Below is a small trained network, with its code and all its weights. Each question gives an input and a target symbol and asks what happens when units are switched off, that is, made to give their printed mean instead of their output.

import numpy as np


def w(rows, s, z=0):
    codes = np.array(rows[::2]) - 128.0
    scale = np.full(codes.shape[1], s)
    scale[-1] = z or s
    return codes * scale


def norm(h):
    return h / np.sqrt((h * h).mean(-1, keepdims=True) + 1e-5)


def f(y):
    return y / 2 * (1 + np.tanh(0.7978845608 * (y + 0.044715 * y**3)))


def softmax(a):
    e = np.exp(a - a.max(-1, keepdims=True))
    return e / e.sum(-1, keepdims=True)


def log_softmax(a):
    a = a - a.max(-1, keepdims=True)
    return a - np.log(np.exp(a).sum(-1, keepdims=True))


def net(x, mask):
    ids = ['ΓΠαζλτ'.index(c) for c in x.split()]
    T = len(ids)
    res = E[ids] + P[:T]
    u = 0
    for l in range(3):
        q, k, v = (norm(res) @ M[l].T for M in (Q, K, V))
        z = softmax(np.where(np.tri(T) > 0, q @ k.T / 2**0.5, -1e9)) @ v
        res = res + np.where(mask[u], z, O[l][:, -1]) @ O[l][:, :-1]
        u += 1
        y = f(norm(res) @ A[l][:, :-1].T + A[l][:, -1])
        res = res + np.where(mask[u : u + 12], y, B[l][:, -1]) @ B[l][:, :-1]
        u += 12
    return log_softmax(norm(res)[-1] @ U[:, :-1].T + U[:, -1])


Q, K, V, O, A, B = {}, {}, {}, {}, {}, {}
E = w([
[119,184,20,119],'Γ',
[133,191,129,169],'Π',
[92,54,51,112],'α',
[127,198,141,168],'ζ',
[203,86,134,170],'λ',
[133,193,255,76],'τ',
],0.0022)
P = w([
[90,109,141,245],'0',
[116,136,132,226],'1',
[134,140,126,205],'2',
[138,132,125,179],'3',
[139,143,124,162],'4',
[141,145,121,142],'5',
[142,143,124,121],'6',
[145,144,115,96],'7',
[149,148,111,77],'8',
[144,153,109,59],'9',
[149,151,110,36],'10',
[150,149,113,17],'11',
[149,156,114,5],'12',
],0.0028)
Q[0] = w([
[56,120,124,254],'0.h0',
[198,163,107,101],'0.h0',
],0.0068)
K[0] = w([
[137,113,142,254],'0.h0',
[154,112,152,66],'0.h0',
],0.0086)
V[0] = w([
[5,202,68,112],'0.h0',
[7,161,205,80],'0.h0',
],0.0026)
O[0] = w([
[4,125,183,179,18],'0.h0',
[59,166,106,232,6],'0.h0',
],0.0029,0.0013)
A[0] = w([
[128,128,128,128,128],'0.n0',
[128,128,128,128,128],'0.n1',
[128,128,128,128,128],'0.n2',
[123,121,113,114,109],'0.n3',
[134,134,66,213,64],'0.n4',
[1,102,90,212,10],'0.n5',
[99,140,119,112,160],'0.n6',
[127,128,128,127,130],'0.n7',
[127,139,131,184,6],'0.n8',
[128,128,128,128,127],'0.n9',
[128,128,128,128,128],'0.n10',
[128,128,128,128,128],'0.n11',
],0.0036,0.0023)
B[0] = w([
[128,128,128,128,128],'0.n0',
[128,128,128,128,128],'0.n1',
[128,128,128,128,128],'0.n2',
[121,136,109,137,106],'0.n3',
[3,165,183,90,89],'0.n4',
[202,62,174,53,2],'0.n5',
[157,124,133,154,137],'0.n6',
[130,127,128,129,129],'0.n7',
[69,116,105,66,6],'0.n8',
[128,128,128,128,127],'0.n9',
[128,128,128,128,128],'0.n10',
[128,128,128,128,128],'0.n11',
],0.0027,0.00087)
Q[1] = w([
[255,199,102,15],'1.h0',
[199,104,85,103],'1.h0',
],0.0091)
K[1] = w([
[125,134,129,7],'1.h0',
[154,157,140,80],'1.h0',
],0.017)
V[1] = w([
[174,153,180,183],'1.h0',
[81,140,252,28],'1.h0',
],0.0029)
O[1] = w([
[191,135,91,95,252],'1.h0',
[160,145,136,252,47],'1.h0',
],0.0037,0.0012)
A[1] = w([
[128,128,128,128,128],'1.n0',
[128,112,154,131,27],'1.n1',
[133,93,136,127,147],'1.n2',
[178,2,189,196,124],'1.n3',
[136,103,221,99,112],'1.n4',
[128,128,128,128,128],'1.n5',
[101,162,213,222,57],'1.n6',
[45,79,155,204,8],'1.n7',
[128,128,128,128,128],'1.n8',
[128,128,128,128,128],'1.n9',
[81,135,162,198,9],'1.n10',
[126,126,133,120,132],'1.n11',
],0.0039,0.0018)
B[1] = w([
[128,128,128,128,128],'1.n0',
[151,154,113,103,45],'1.n1',
[103,150,121,139,139],'1.n2',
[32,236,120,136,173],'1.n3',
[109,226,65,149,117],'1.n4',
[128,128,128,128,128],'1.n5',
[70,90,60,87,84],'1.n6',
[252,141,144,33,5],'1.n7',
[128,128,128,128,128],'1.n8',
[128,128,128,128,128],'1.n9',
[152,107,102,61,16],'1.n10',
[127,126,122,131,130],'1.n11',
],0.0031,0.0011)
Q[2] = w([
[64,62,108,105],'2.h0',
[54,1,59,124],'2.h0',
],0.0069)
K[2] = w([
[32,129,175,182],'2.h0',
[31,129,208,253],'2.h0',
],0.0067)
V[2] = w([
[115,228,120,55],'2.h0',
[118,123,253,145],'2.h0',
],0.0026)
O[2] = w([
[179,167,53,183,186],'2.h0',
[173,2,194,183,2],'2.h0',
],0.0026,0.00092)
A[2] = w([
[128,110,106,160,100],'2.n0',
[133,128,134,126,112],'2.n1',
[153,84,109,112,107],'2.n2',
[85,119,103,174,143],'2.n3',
[117,127,183,62,122],'2.n4',
[132,127,108,110,147],'2.n5',
[102,137,201,255,3],'2.n6',
[128,128,128,128,127],'2.n7',
[135,175,157,116,125],'2.n8',
[128,128,129,128,128],'2.n9',
[128,128,128,128,128],'2.n10',
[89,97,182,159,87],'2.n11',
],0.0087,0.0047)
B[2] = w([
[127,168,79,154,102],'2.n0',
[130,132,118,119,108],'2.n1',
[123,145,110,180,154],'2.n2',
[190,147,161,167,156],'2.n3',
[127,105,72,224,96],'2.n4',
[136,125,189,146,209],'2.n5',
[253,175,81,189,195],'2.n6',
[128,128,128,128,126],'2.n7',
[158,65,76,167,250],'2.n8',
[128,128,127,128,127],'2.n9',
[128,128,128,128,128],'2.n10',
[186,146,182,83,54],'2.n11',
],0.004,0.0015)
U = w([
[45,62,99,195,88],'Γ',
[48,248,100,67,4],'Π',
[78,91,239,115,161],'α',
[67,168,193,113,65],'ζ',
[149,43,97,2,139],'λ',
[221,176,121,186,214],'τ',
],0.0086,0.003)

Each question gives the input, a string of symbols that net reads in full, and the target symbol t.
The units are the heads (2 rows each of Q, K, V and O) and the neurons (one row each of A and B). Each row of codes is followed by its name. A weight is (code - 128) times the scale printed after its matrix; where a second scale follows, it is the last column's (O, A, B and U).
mask holds one flag per unit, layer by layer, with each layer's heads first. A switched-off unit (its flag False) gives its mean, the last column of its rows in O or B, instead of its output. The means were averaged over made-up inputs and are rounded, as every weight is.
A unit's drop is (log p(t) with every unit on - log p(t) with that unit switched off) / (log p(t) with every unit on - log p(t) with every unit switched off).
The circuit of an input: a set's keep is (log p(t) with only the set's units on - log p(t) with every unit switched off) / (log p(t) with every unit on - log p(t) with every unit switched off). Starting from the 12 units with the biggest drops (on a tie, the unit counted first), units are removed one at a time, each time the one whose removal leaves the highest keep (on an exact tie, the one counted first), for as long as the keep stays at least 0.8.
units of the circuit, in order: the units of the circuit, biggest drop first
most important unit: the unit with the biggest drop
k most important neurons: the k neurons with the biggest drops, biggest first
top k neurons in layer l: the k neurons of layer l with the biggest drops, biggest first
drop when u is switched off: that unit's drop, to one decimal
input λ τ τ Γ Π, target Π: most important neuron => (1.n3)
input λ α τ Γ, target Π: top 2 neurons in layer 2 => (2.n8, 2.n6)
input λ α τ Π, target Γ: 3 most important neurons => (0.n4, 2.n6, 2.n8)
input ζ λ λ Π τ τ Π τ λ α ζ, target Γ: 3 most important neurons => (2.n8, 2.n6, 1.n4)
input λ τ ζ λ λ τ ζ τ λ α, target τ: 3 most important neurons => (2.n2, 2.n3, 2.n0)
input Γ Γ τ α λ λ Γ, target λ: units of the circuit, in order => (1.h0, 1.n3)
input α λ τ λ α τ λ τ λ λ α, target Γ: units of the circuit, in order => (2.n2, 1.h0, 2.h0)
input Γ λ λ τ Π λ Γ λ ζ, target λ: units of the circuit, in order => (2.n6, 2.n3, 2.n2, 1.n3)
input λ λ α λ τ τ Π ζ λ ζ ζ Π τ, target τ: units of the circuit, in order => (2.n8, 1.h0)
input Π λ τ Γ, target Π: units of the circuit, in order => (2.n6, 0.n4)
input λ Γ τ, target Π: 4 most important neurons => (1.n4, 1.n3, 2.n6, 1.n6)
input λ ζ τ τ τ α τ α Γ α ζ, target Γ: 2 most important neurons => (2.n8, 2.n4)
input λ Π Γ τ, target Π: units of the circuit, in order => (2.h0, 1.n4, 1.h0, 0.h0)
input τ Γ τ Γ α α, target α: 2 most important neurons => (2.n6, 2.n8)
input λ α λ, target λ: 2 most important neurons => (1.n3, 2.n6)
input Π α ζ Π, target ζ: 3 most important neurons => (0.n4, 1.n6, 1.n10)
input λ Γ ζ λ ζ, target λ: most important unit => 1.h0
input α α α α Γ, target α: 4 most important neurons => (2.n6, 0.n4, 0.n5, 1.n4)
input τ Γ λ τ α τ τ Γ Π, target Π: units of the circuit, in order => (0.h0, 2.n6)
input λ τ λ λ τ Γ α λ Π, target λ: 2 most important neurons => (2.n6, 2.n3)
input α λ λ λ τ λ ζ τ λ α α τ, target Γ: most important neuron => (2.n4)
input τ λ τ τ τ Π Π λ λ λ τ α, target τ: 2 most important neurons => (2.n2, 2.n0)
input ζ λ τ λ λ τ τ λ λ λ Γ τ, target τ: 3 most important neurons => (2.n8, 2.n4, 0.n4)
input τ λ α τ, target Γ: top 2 neurons in layer 1 => (1.n6, 1.n3)
input λ λ ζ α, target λ: top 3 neurons in layer 2 => (2.n8, 2.n6, 2.n4)
input α α λ α Π, target Γ: drop when 1.h0 is switched off => 1.1
input λ λ α, target λ: drop when 2.n8 is switched off => 0.1
